Each row is followed by one of two labels, saying whether the row has a hidden trait. Each part has a new trait and two new labels.
In the rows, 100 means zero.
[111 108  89 108 103  85 131 105  86  52  89 127  95 109 116 121  74  68
  87 115  89  98 121 112  96 112  86 128  85 118 141 108  88 150 116  99
 104  90 103 101 123 100 106 127  96  95  97 102  95] | T
[108 111  96 105 101  90 131 105  81  61 103 121  94 107 115 118  81  77
  88 115  87 102 121 105  97 112  88 119  88 116 131 106  85 130 113 100
 104  92 100 100 115 101 104 114  97  97  92 102  96] | T
[121 125  87 107  95  88 124 115  43  56 163 135  98 105 111 113  92  87
 102 146  87  88 133 131  85 143  86 135  90  92 163  88  72 116 105  83
  92 115  91 105 127  90 105 106  91  96  89 110 100] | E
[115 121  98 108  99  88 148 110  70  51 113 128  92 110 124 120  79  71
  87 134  79 102 121 101  96 120  84 118  86 122 144 109  74 146 119 100
 103  96  98  99 117 101 105 113  98  97  84 102  96] | T
[102  96  89 108 110  80 152 102 104  29  61 132  88 115 132 131  52  51
  72 102  87 104 119 101 103 102  82 130  79 141 142 122  92 148 125 109
 117  63 109  96 121 108 106 152  99 101  95 101  85] | E
[127 125  81 115 101  69 124 115  76  37  61 142  97 113 111 129  65  54
  79 115  83  93 132 122  93 117  79 146  76 124 166 109  84 148 116  92
  97 104 104 104 149  95 113 135  91  81 101 100 104] | T
[119 101  85 109 100  73 140 109  95  58  64 133  95 113 110 123  87  54
  90 116  93  97 122 112  97 112  77 120  84 122 148 109  89 130 123 103
 111  86 105  98 138  97 114 125 100 101  99 100  96] | T
[ 99 105  92 105 109  92 146 100  91  35 101 123  88 111 132 125  50  69
  76 107  83 104 117 103 100 104  88 130  84 130 136 113  88 143 116 104
 110  74 104  98 112 108 100 136  96 100  90 104  85] | E
[102  92  89 103 105  87 106 100 112  76  63 111  98 105 103 110  83  78
  89  87 100  99 107 106 101  93  91 114  91 115 114 109 104  97 105 103
 107  85 107  99 114 101 106 125  99  98 106  99  96] | E
[116  97  89 107  99  75 115 107 106  79  48 122  99 109  97 122  96  63
  93 104 100  97 114 108  99 103  83 110  88 117 126 107  99 119 115 103
 107  93 107  99 125  97 113 117 101  98 106  97 102] | T
[110 111  95 106 100  89 142 107  84  63  98 122  95 109 115 119  82  77
  88 119  85 100 116 104  98 110  87 117  89 117 132 106  86 132 114 100
 103  94 101 100 112 100 105 116  98  97  93 101  97] | T
[109 104  87 107 105  84 126 105  88  52  96 128  95 108 115 119  77  69
  88 111  93  95 122 118  95 112  86 127  86 113 146 104  94 124 112  97
 105  86 103 101 124  99 106 129  95  99  98 105  93] | T
[136 132  76 114  95  71 127 122  45  36 129 152 101 112 107 126  88  65
  93 143  83  84 147 141  82 141  75 150  80 101 193  90  70 133 111  80
  90 118  97 108 150  85 113 112  87  86  96 108 106] | E
[107 108  95 106 102  91 130 104  85  65 101 120  95 107 116 116  77  75
  88 115  89  99 113 105  97 111  91 120  88 116 129 106  86 129 111 100
 104  91 100 100 114 101 103 118  97  98  93 102  95] | E
[107 117 101 106 101  96 140 105  77  52 114 120  92 109 127 116  76  79
  86 124  80 103 117  98  99 114  87 118  89 121 132 110  79 144 117 101
 103  92  98  99 109 104 102 115  97  98  85 102  94] | E
[101 103  92 103 104  88 120 102  92  63  98 116  95 106 114 112  75  80
  89 104  93  99 112 109  98 105  93 121  90 113 124 106  94 120 108  99
 103  88 102 100 111 102 102 122  96  99  97 103  94] | E
[100 113  98 106 106  93 151 103  82  42 109 123  89 110 135 126  58  71
  78 118  79 104 116  98  99 110  87 125  85 129 136 114  84 146 119 104
 108  79 101  98 110 107  99 130  97  99  85 103  88] | E
[109  89  80 109 109  72 150 104 107  30  51 136  90 115 122 131  60  40
  75 100  92 100 124 110 101 103  76 128  78 135 151 119  96 138 127 108
 120  61 112  96 129 104 111 148  99 104  99 102  85] | E
[110  84  78 109 107  67 140 103 114  43  42 134  93 114 112 127  71  40
  82  96  97  98 123 115 100 101  75 126  78 130 148 116 101 129 125 107
 120  64 113  97 132 101 114 146 100 104 105 101  88] | E
[104 114 101 106 103  92 145 103  85  55 101 119  90 109 128 120  61  76
  81 118  81 106 111  93 101 110  86 116  89 124 126 114  84 143 119 105
 106  86 100  98 108 107 101 119  99  98  86 101  92] | E
[ 99 118  93 106 108  97 153 104  62  20 154 132  88 109 141 125  48  80
  77 127  77  99 128 114  94 123  88 141  84 120 158 106  74 142 113  95
 104  79  96 101 114 105  96 132  91  99  81 111  84] | E
[103  95  93 103 104  90 111 100 110  81  70 109  97 104 104 109  84  80
  91  92 100 100 104 105 103  95  93 110  91 114 112 108 104 118 107 103
 107  88 105  99 112 102 104 119  99  99 104  99  96] | E
[117 128  93 111 102  86 158 111  57  24 121 141  89 114 135 131  50  65
  78 138  73  99 132 107  93 126  80 141  79 128 157 110  68 161 123  96
 102  94  97 101 127 101 105 127  93  93  82 105  93] | T
[118 116  87 106  96  91 113 111  63  66 140 124 100 102 104 108  98  91
 101 128  94  89 122 124  89 126  89 124  92  92 150  88  81 106 104  87
  94 112  95 105 123  91 104 105  93  97  94 107 102] | T
[112 107  93 106 100  85 128 106  91  69  84 122  96 109 111 116  88  71
  90 114  90  99 115 106  98 110  85 116  88 116 131 106  89 127 114 100
 105  92 102 100 121  99 108 117  98  97  96 101  98] | T
[109 111  95 106 101  89 134 107  81  76 100 125  93 109 121 122  76  74
  86 119  84 101 120 104  98 113  87 123  86 121 139 108  85 136 117 100
 104  92 100 100 116 102 105 118  97  97  91 102  95] | E
[104 108  97 105 104  91 136 103  93  58  94 119  93 108 122 116  72  75
  84 112  86 102 113  99 100 107  88 118  88 123 126 110  88 136 116 103
 106  86 102  99 112 104 102 122  98  98  92 101  93] | E
[109 108  87 107 104  87 131 106  83  48 108 127  94 107 119 119  70  72
  86 112  90  96 123 117  95 114  86 122  86 113 147 104  88 124 112  96
 105  88 103 101 122 100 104 126  95  98  95 106  92] | T
[ 98 105  97 104 108  93 139 100  93  49  91 119  91 108 127 120  61  75
  80 106  85 104 112  98 102 102  91 122  87 127 127 114  91 138 115 105
 108  78 103  98 105 107  99 127  98  97  91 102  89] | E
[139 138  87 113  89  79 137 123  35  51 143 144  99 111 110 121 100  74
  98 160  67  88 143 129  83 146  75 138  83 102 184  90  60 137 116  84
  90 127  91 106 144  87 113 103  91  89  87 106 109] | E
[124 127  97 113  99  79 148 115  69  48  79 136  93 116 118 129  81  59
  83 134  74 101 124 101  97 120  78 125  82 131 150 112  72 162 126 101
 101 103 100 100 126 100 112 114  97  89  88  98 103] | T
[100  97  91 104 106  88 123  99 108  70  74 114  95 107 115 116  71  75
  84  94  95 101 110 103 102  91  91 116  88 120 118 112 100 124 111 104
 108  81 106  98 113 104 103 126 100  99 101 100  92] | E
[ 98 101  96 105 108  91 136 100 102  52  78 116  91 109 126 122  60  74
  79  98  88 106 106  97 103  97  89 123  86 131 122 117  94 138 116 107
 111  75 106  97 106 108 102 132  98  98  94 100  88] | E
[108  95  86 110 108  75 157 103 107  34  49 134  88 116 127 132  57  45
  75 101  88 103 121 103 103 102  77 126  78 141 147 122  90 148 128 110
 119  65 110  96 129 106 109 145 100 102  96 100  86] | E
[102 102  96 106 106  86 142 102 105  51  66 120  90 113 124 123  63  61
  78 104  88 106 109  93 104  99  86 119  86 138 127 120  92 145 122 109
 112  73 107  97 114 107 105 128 100  99  94  98  90] | E
[109 107  96 106 101  87 131 105  94  70  82 118  95 108 113 117  83  74
  89 112  89 102 112 102  99 106  87 114  88 120 128 109  90 130 111 102
 105  92 102  99 117 101 106 116  99  97  95 100  97] | E
[118 113  90 110 100  81 149 110  76  47  92 135  92 113 124 126  80  58
  86 131  84  98 127 110  95 120  77 124  83 123 156 108  79 141 125 101
 108  90 101  99 128  99 110 126  98 100  91 103  95] | T
[145 129  80 116  91  61 115 123  66  59  62 148 103 113  98 124 104  52
  93 133  86  87 137 129  88 127  73 139  78 112 171  97  79 138 116  88
  92 124 101 106 157  85 121 116  92  80 104  98 115] | E
[101  98  95 103 105  91 116 100 106  78  75 110  97 105 109 112  81  79
  88  94  95 102 105  99 102  96  93 112  93 117 113 110 101 117 109 104
 106  86 105  99 110 104 103 120 100  99 101 100  94] | E
[112 113  88 108 103  84 139 108  77  42  98 130  94 110 121 121  69  66
  84 120  85  97 126 113  95 114  84 131  84 122 150 107  83 138 116  97
 103  92 102 101 126 100 106 128  94  95  93 103  94] | T
[112 107  92 107 101  84 129 107  88  59  83 123  95 110 113 118  81  76
  88 113  89  99 116 108  98 112  86 120  86 119 135 108  88 130 114 101
 105  91 103 100 120  99 107 118  98  96  96 100  98] | T
[104 110  87 107 107  91 138 104  75  29 128 128  92 108 128 122  58  72
  82 116  85  96 126 118  94 116  87 140  86 116 152 105  84 129 110  95
 104  85 100 101 119 102 100 132  92  98  91 108  90] | T
[ 99  88  87 106 112  80 129  98 121  47  44 119  92 111 116 123  60  57
  77  83  96 102 111 103 104  89  86 121  84 132 123 119 108 131 117 109
 116  65 112  97 117 107 105 141  99 100 104  99  88] | E
[110  98  80 107 105  80 126 106  93  54  90 129  96 109 109 119  70  65
  87 107  96  93 124 121  95 111  85 130  84 112 149 105  94 117 112  97
 108  82 105 101 131  99 108 134  95 100 100 105  92] | T
[120 108  83 110 102  72 117 109  94  56  54 132  98 110 106 122  73  57
  84 102  92  94 123 118  97 105  82 136  82 121 144 109  96 132 112  96
 102  97 107 102 136  96 111 132  94  88 106  99 102] | T
[116  88  80 109 102  71 131 107 106  57  54 133  96 112 104 121  88  50
  90 103 100  95 122 118  97 106  77 120  81 118 151 108  99 119 120 102
 114  78 110  98 143  97 115 132 100 103 106 101  94] | T
[129 115  74 118 103  63 108 115  85  43  54 142 101 111  98 127  68  53
  82 103  92  88 134 134  91 111  77 151  76 117 169 104  95 133 109  88
  96 104 107 106 154  91 114 141  88  80 111 101 106] | T
[117  94  82 110 102  69 145 108  98  43  61 137  93 114 112 126  82  46
  88 114  95  96 128 115  98 111  75 119  81 127 154 112  90 128 126 104
 116  76 108  97 134  99 116 135 100 103 100 101  92] | T
[119 117  79 110 105  77 125 111  79  34  82 138  96 111 116 128  57  56
  78 110  86  93 133 126  93 113  81 148  78 121 161 107  87 142 112  91
  99  95 105 104 141  97 108 142  89  85 102 103  98] | T
[131 130  87 110  91  83 132 119  43  54 144 139 100 108 108 116 103  82
 101 152  84  88 136 128  85 141  79 129  87  96 170  88  66 124 111  84
  91 123  92 105 136  88 110  99  92  93  89 107 107] | E
[115  89  77 110 105  68 143 106 107  46  49 136  92 114 113 128  74  43
  84 105  97  96 124 115  98 107  74 124  81 129 154 113  96 129 126 105
 118  69 111  97 135 100 114 141 100 105 103 102  90] | E
[135 126  76 115  98  62 117 120  71  39  65 147 100 114 103 129  80  51
  85 122  86  89 139 133  89 122  75 149  76 116 173 102  82 143 114  87
  93 115 103 107 156  89 117 130  89  79 105 101 109] | T
